Below is a small trained network, with its code and all its weights. Each question gives an input and a target symbol and asks what happens when units are switched off, that is, made to give their printed mean instead of their output.

import numpy as np


def w(rows, s, z=0):
    codes = np.array(rows[::2]) - 128.0
    scale = np.full(codes.shape[1], s)
    scale[-1] = z or s
    return codes * scale


def norm(h):
    return h / np.sqrt((h * h).mean(-1, keepdims=True) + 1e-5)


def f(y):
    return y / 2 * (1 + np.tanh(0.7978845608 * (y + 0.044715 * y**3)))


def softmax(a):
    e = np.exp(a - a.max(-1, keepdims=True))
    return e / e.sum(-1, keepdims=True)


def log_softmax(a):
    a = a - a.max(-1, keepdims=True)
    return a - np.log(np.exp(a).sum(-1, keepdims=True))


def net(x, mask):
    ids = ['γδζηλμξπτφω'.index(c) for c in x.split()]
    T = len(ids)
    res = E[ids] + P[:T]
    r = norm(res)
    for j in range(2):
        rows = slice(3 * j, 3 * j + 3)
        q, k, v = (r @ M[0][rows].T for M in (Q, K, V))
        z = softmax(np.where(np.tri(T) > 0, q @ k.T / 3**0.5, -1e9)) @ v
        o = O[0][rows]
        res = res + np.where(mask[j], z, o[:, -1]) @ o[:, :-1]
    y = f(norm(res) @ A[0][:, :-1].T + A[0][:, -1])
    res = res + np.where(mask[2:10], y, B[0][:, -1]) @ B[0][:, :-1]
    return log_softmax(norm(res)[-1] @ U[:, :-1].T + U[:, -1])


Q, K, V, O, A, B = {}, {}, {}, {}, {}, {}
E = w([
[154,102,89,83,112,174,175],'γ',
[170,99,88,87,121,163,185],'δ',
[135,110,84,83,97,180,164],'ζ',
[181,100,90,90,131,149,191],'η',
[142,140,109,65,6,77,76],'λ',
[207,148,116,50,51,107,80],'μ',
[23,42,202,47,204,97,74],'ξ',
[153,81,135,148,105,225,186],'π',
[148,132,138,100,40,118,222],'τ',
[114,133,117,168,31,177,153],'φ',
[211,79,137,156,70,92,69],'ω',
],0.02)
P = w([
[160,183,8,93,147,95,68],'0',
[161,167,78,83,135,159,97],'1',
[160,168,138,103,165,178,129],'2',
[152,144,139,111,150,168,139],'3',
[137,123,144,118,141,157,144],'4',
[134,102,151,128,134,154,154],'5',
[133,81,156,144,134,136,161],'6',
[124,54,145,148,126,137,160],'7',
[113,33,148,161,118,128,173],'8',
],0.016)
Q[0] = w([
[172,88,249,115,104,116,14],'head 1',
[142,71,144,61,105,81,76],'head 1',
[89,252,132,168,166,70,111],'head 1',
[159,9,124,61,90,82,44],'head 2',
[186,215,170,153,100,79,68],'head 2',
[181,114,190,124,31,153,135],'head 2',
],0.028)
K[0] = w([
[126,119,162,243,47,115,138],'head 1',
[140,26,157,171,99,111,159],'head 1',
[175,193,57,139,107,150,109],'head 1',
[98,21,229,109,170,100,62],'head 2',
[158,223,103,53,183,140,4],'head 2',
[60,151,197,167,72,122,118],'head 2',
],0.026)
V[0] = w([
[193,108,125,17,117,148,253],'head 1',
[168,128,147,19,160,33,140],'head 1',
[33,170,235,101,62,138,120],'head 1',
[128,81,130,232,111,184,77],'head 2',
[192,174,124,187,89,94,86],'head 2',
[155,133,202,118,31,126,159],'head 2',
],0.019)
O[0] = w([
[91,70,92,39,44,172,154,249],'head 1',
[146,118,102,88,178,70,225,191],'head 1',
[35,138,114,151,167,139,186,99],'head 1',
[133,156,108,95,169,227,169,152],'head 2',
[151,187,148,40,105,136,116,38],'head 2',
[121,112,160,107,5,187,155,182],'head 2',
],0.014,0.015)
A[0] = w([
[146,171,37,134,127,139,206,79],'neuron 1',
[70,178,83,172,177,100,173,130],'neuron 2',
[211,172,201,103,154,103,170,158],'neuron 3',
[47,87,190,164,84,65,77,100],'neuron 4',
[70,106,145,253,169,63,120,135],'neuron 5',
[133,210,143,5,86,115,92,35],'neuron 6',
[76,68,87,192,153,45,187,124],'neuron 7',
[169,75,83,180,189,144,146,4],'neuron 8',
],0.023,0.0044)
B[0] = w([
[188,188,80,142,159,139,135,202],'neuron 1',
[94,118,98,46,134,180,40,195],'neuron 2',
[68,148,155,185,161,136,111,155],'neuron 3',
[178,102,82,78,222,138,135,171],'neuron 4',
[100,255,132,108,79,216,196,201],'neuron 5',
[147,48,70,55,54,118,176,196],'neuron 6',
[130,76,197,153,84,28,111,254],'neuron 7',
[177,33,131,110,126,171,76,185],'neuron 8',
],0.033,0.018)
U = w([
[204,179,9,96,9,63,126,167],'γ',
[54,53,189,77,145,186,195,110],'δ',
[79,89,118,201,88,172,101,78],'ζ',
[73,95,157,178,124,165,111,71],'η',
[134,155,142,118,114,97,94,2],'λ',
[129,153,129,135,113,92,92,28],'μ',
[73,204,202,44,113,83,30,104],'ξ',
[170,84,124,108,233,119,36,102],'π',
[72,90,134,218,164,27,162,225],'τ',
[104,241,96,135,174,111,156,237],'φ',
[254,178,203,160,124,114,107,135],'ω',
],0.0072,0.0045)

Each question gives the input, a string of symbols that net reads in full, and the target symbol t.
The units are the heads (3 rows each of Q, K, V and O) and the neurons (one row each of A and B). Each row of codes is followed by its name. A weight is (code - 128) times the scale printed after its matrix; where a second scale follows, it is the last column's (O, A, B and U).
mask holds one flag per unit, heads first, then neurons. A switched-off unit (its flag False) gives its mean, the last column of its rows in O or B, instead of its output. The means were averaged over made-up inputs and are rounded, as every weight is.
A unit's drop is (log p(t) with every unit on - log p(t) with that unit switched off) / (log p(t) with every unit on - log p(t) with every unit switched off).
The circuit of an input: a set's keep is (log p(t) with only the set's units on - log p(t) with every unit switched off) / (log p(t) with every unit on - log p(t) with every unit switched off). Starting from all 10 units, units are removed one at a time, each time the one whose removal leaves the highest keep (on an exact tie, the one counted first), for as long as the keep stays at least 0.8.
circuit, biggest first: the units of the circuit, biggest drop first
most important unit: the unit with the biggest drop
k most important neurons: the k neurons with the biggest drops, biggest first
heads that matter: for each layer, one digit per head in row order, 1 if its drop is at least 0.15 and else 0, layers parted by /
input π ξ γ ξ π λ, target π: circuit, biggest first	[neuron 4; head 2]
input τ φ ξ, target φ: circuit, biggest first	[neuron 5; head 2]
input π ω ω δ τ ξ η, target τ: most important unit	head 2
input ξ λ ξ ξ φ ω δ φ γ, target φ: circuit, biggest first	[head 1; neuron 1; neuron 6]
input π λ ξ, target π: circuit, biggest first	[neuron 4; head 2]
input ξ μ τ η η, target τ: circuit, biggest first	[head 1; neuron 3]
input π τ ω τ ξ λ, target τ: circuit, biggest first	[head 2; neuron 7]
input π ζ η γ ξ, target ξ: circuit, biggest first	[neuron 5; head 1; neuron 2; neuron 7]
input τ ξ γ, target τ: 2 most important neurons	[neuron 3; neuron 5]
input τ ξ π, target τ: circuit, biggest first	[head 2; head 1; neuron 3]
input ξ π γ φ π ζ π φ γ, target φ: circuit, biggest first	[head 1; neuron 1; neuron 3]
input π μ γ ω ξ π τ π φ, target φ: circuit, biggest first	[head 1; neuron 1; neuron 6]
input ζ γ π ξ λ η, target ξ: 3 most important neurons	[neuron 2; neuron 7; neuron 5]
input η π π π τ λ π φ ξ, target φ: 3 most important neurons	[neuron 5; neuron 4; neuron 6]
input π γ ξ γ, target ξ: heads that matter	11
input φ γ ζ γ τ ξ, target τ: heads that matter	11
input τ ζ π λ ξ γ, target ξ: 2 most important neurons	[neuron 2; neuron 7]
input δ ζ ξ ω ω π π ξ ξ, target π: heads that matter	10
input τ π μ γ δ ξ γ λ, target ξ: most important unit	head 1
input μ ζ ξ μ δ, target ξ: 2 most important neurons	[neuron 2; neuron 7]
input τ π γ τ γ δ δ ω ξ, target ω: 2 most important neurons	[neuron 5; neuron 7]
input λ λ π η ξ φ η μ, target φ: 2 most important neurons	[neuron 5; neuron 4]
input τ η λ ω π ξ ζ, target π: 3 most important neurons	[neuron 2; neuron 1; neuron 6]
input φ λ ξ ζ ξ λ δ ξ, target ξ: most important unit	head 1
